Here is a tiny trained network, its code and every weight. The questions are about switching its units off for an input and a class, where a switched-off unit gives its printed mean instead of its output.

import numpy as np


def w(rows, s, z=0):
    codes = np.array(rows[::2]) - 128.0
    scale = np.full(codes.shape[1], s)
    scale[-1] = z or s
    return codes * scale


def norm(h):
    return h / np.sqrt((h * h).mean(-1, keepdims=True) + 1e-5)


def f(y):
    return y / 2 * (1 + np.tanh(0.7978845608 * (y + 0.044715 * y**3)))


def log_softmax(a):
    a = a - a.max(-1, keepdims=True)
    return a - np.log(np.exp(a).sum(-1, keepdims=True))


def net(x, mask):
    res = np.array(x, float).reshape(1, 2) / 4 @ E
    u = 0
    for l in range(2):
        y = f(norm(res) @ A[l][:, :-1].T + A[l][:, -1])
        res = res + np.where(mask[u : u + 7], y, B[l][:, -1]) @ B[l][:, :-1]
        u += 7
    return log_softmax(norm(res)[-1] @ U[:, :-1].T + U[:, -1])


A, B = {}, {}
E = w([
[163,154,50],'x0',
[214,3,176],'x1',
],0.0024)
A[0] = w([
[16,128,112,18],'L0N0',
[183,136,80,185],'L0N1',
[159,2,117,233],'L0N2',
[34,201,101,63],'L0N3',
[232,193,172,166],'L0N4',
[163,92,94,251],'L0N5',
[246,127,108,174],'L0N6',
],0.0066,0.0019)
B[0] = w([
[114,22,69,147],'L0N0',
[222,188,36,161],'L0N1',
[187,242,70,255],'L0N2',
[216,35,138,213],'L0N3',
[26,203,87,144],'L0N4',
[163,244,73,182],'L0N5',
[95,221,3,188],'L0N6',
],0.0042,0.0038)
A[1] = w([
[151,109,142,130],'L1N0',
[67,80,131,139],'L1N1',
[124,210,145,135],'L1N2',
[138,156,159,22],'L1N3',
[171,101,67,147],'L1N4',
[134,10,122,87],'L1N5',
[114,168,30,251],'L1N6',
],0.011,0.0023)
B[1] = w([
[96,159,69,133],'L1N0',
[232,117,85,145],'L1N1',
[117,139,184,176],'L1N2',
[110,161,137,120],'L1N3',
[1,157,134,188],'L1N4',
[161,126,148,191],'L1N5',
[137,55,147,255],'L1N6',
],0.0084,0.0075)
U = w([
[209,88,123,253],'0',
[98,216,248,76],'1',
[7,62,116,131],'2',
[103,229,12,81],'3',
],0.016,0.0018)

Each question gives the input, the list of numbers given to net, and the class t.
The units are the neurons (one row each of A and B). Each row of codes is followed by its name. A weight is (code - 128) times the scale printed after its matrix; where a second scale follows, it is the last column's (A, B and U).
mask holds one flag per neuron, layer by layer. A switched-off neuron (its flag False) gives its mean, the last column of its row in B, instead of its output. The means were averaged over made-up inputs and are rounded, as every weight is.
A unit's drop is (log p(t) with every unit on - log p(t) with that unit switched off) / (log p(t) with every unit on - log p(t) with every unit switched off).
unit that matters most: the unit with the biggest drop
top k neurons: the k neurons with the biggest drops, biggest first
top k neurons in layer l: the k neurons of layer l with the biggest drops, biggest first
drop when u is switched off: that unit's drop, to one decimal
input [0,6], class 1: top 3 neurons -> L1N2, L0N0, L0N3
input [8,2], class 3: unit that matters most -> L0N1
input [0,-2], class 0: top 2 neurons -> L0N2, L0N6
input [0,-3], class 0: top 4 neurons -> L0N2, L0N5, L0N6, L1N5
input [2,7], class 3: top 3 neurons in layer 0 -> L0N2, L0N5, L0N6
input [-3,6], class 1: top 2 neurons in layer 0 -> L0N0, L0N2
input [-4,8], class 1: top 3 neurons -> L0N2, L0N0, L0N3
input [-8,0], class 0: top 2 neurons in layer 0 -> L0N5, L0N2
input [0,3], class 1: top 2 neurons in layer 0 -> L0N2, L0N0
input [1,8], class 3: top 2 neurons -> L0N2, L0N5
input [0,2], class 1: top 2 neurons in layer 1 -> L1N2, L1N1
input [-1,-1], class 0: top 2 neurons -> L0N2, L1N5
input [-7,0], class 0: top 4 neurons -> L1N4, L0N5, L0N2, L1N1
input [-2,-4], class 0: top neuron -> L0N2
input [-8,6], class 1: top 2 neurons -> L1N6, L0N2
input [-4,-8], class 0: drop when L0N2 is switched off -> 0.8
input [6,8], class 3: drop when L0N2 is switched off -> 0.3
input [-3,-6], class 0: drop when L0N6 is switched off -> 0.0
